Below are the code and all the weights of a small trained network. Each question names an input and a class and asks about switching units off, where a switched-off unit gives its printed mean instead of its output.

import numpy as np


def w(rows, s, z=0):
    codes = np.array(rows[::2]) - 128.0
    scale = np.full(codes.shape[1], s)
    scale[-1] = z or s
    return codes * scale


def norm(h):
    return h / np.sqrt((h * h).mean(-1, keepdims=True) + 1e-5)


def f(y):
    return np.maximum(y, 0)


def log_softmax(a):
    a = a - a.max(-1, keepdims=True)
    return a - np.log(np.exp(a).sum(-1, keepdims=True))


def net(x, mask):
    res = np.array(x, float).reshape(1, 2) / 4 @ E
    u = 0
    for l in range(2):
        y = f(norm(res) @ A[l][:, :-1].T + A[l][:, -1])
        res = res + np.where(mask[u : u + 4], y, B[l][:, -1]) @ B[l][:, :-1]
        u += 4
    return log_softmax(norm(res)[-1] @ U[:, :-1].T + U[:, -1])


A, B = {}, {}
E = w([
[97,116,223,36,135,160],'x0',
[37,2,78,71,164,194],'x1',
],0.0098)
A[0] = w([
[109,69,159,118,196,131,159],'0.n0',
[154,67,152,83,89,128,204],'0.n1',
[122,174,137,17,119,166,30],'0.n2',
[111,132,249,68,119,170,3],'0.n3',
],0.011,0.0018)
B[0] = w([
[85,126,65,17,150,222,213],'0.n0',
[66,162,76,43,118,255,191],'0.n1',
[196,239,49,227,30,132,205],'0.n2',
[141,250,47,210,64,30,253],'0.n3',
],0.0076)
A[1] = w([
[175,192,219,85,86,2,57],'1.n0',
[190,183,207,106,192,40,250],'1.n1',
[127,170,70,87,49,124,179],'1.n2',
[162,137,31,141,113,92,188],'1.n3',
],0.0078,0.0017)
B[1] = w([
[124,113,114,57,251,224,226],'1.n0',
[144,97,184,83,149,161,206],'1.n1',
[57,136,193,223,154,135,250],'1.n2',
[41,188,100,168,101,115,253],'1.n3',
],0.011,0.0071)
U = w([
[193,199,1,166,22,47,155],'0',
[202,81,146,39,197,212,254],'1',
[132,109,153,167,141,156,4],'2',
],0.0064,0.0027)

Each question gives the input, the list of numbers given to net, and the class t.
The units are the neurons (one row each of A and B). Each row of codes is followed by its name. A weight is (code - 128) times the scale printed after its matrix; where a second scale follows, it is the last column's (A, B and U).
mask holds one flag per neuron, layer by layer. A switched-off neuron (its flag False) gives its mean, the last column of its row in B, instead of its output. The means were averaged over made-up inputs and are rounded, as every weight is.
A unit's drop is (log p(t) with every unit on - log p(t) with that unit switched off) / (log p(t) with every unit on - log p(t) with every unit switched off).
The circuit of an input: a set's keep is (log p(t) with only the set's units on - log p(t) with every unit switched off) / (log p(t) with every unit on - log p(t) with every unit switched off). Starting from all 8 units, units are removed one at a time, each time the one whose removal leaves the highest keep (on an exact tie, the one counted first), for as long as the keep stays at least 0.8.
circuit, biggest first: the units of the circuit, biggest drop first
most important unit: the unit with the biggest drop
top k neurons: the k neurons with the biggest drops, biggest first
top k neurons in layer l: the k neurons of layer l with the biggest drops, biggest first
drop when u is switched off: that unit's drop, to one decimal
input [7,3], class 0: most important unit	0.n3
input [6,-8], class 1: top 2 neurons	1.n0, 1.n1
input [-6,-8], class 1: circuit, biggest first	0.n3, 1.n0, 0.n2, 1.n1
input [-7,-8], class 1: top 3 neurons	0.n3, 1.n0, 0.n2
input [8,4], class 0: circuit, biggest first	0.n3, 0.n2
input [6,4], class 0: top 4 neurons	0.n3, 0.n2, 1.n0, 1.n1
input [-5,-8], class 1: top 3 neurons in layer 0	0.n3, 0.n2, 0.n1
input [5,5], class 0: circuit, biggest first	0.n3, 1.n0
input [-3,-6], class 1: top 3 neurons	0.n3, 1.n0, 0.n2
input [-3,-3], class 2: top 2 neurons in layer 0	0.n3, 0.n2
input [4,1], class 0: drop when 0.n3 is switched off	0.2
input [6,5], class 0: drop when 1.n0 is switched off	0.2
input [1,-5], class 1: drop when 1.n0 is switched off	0.1
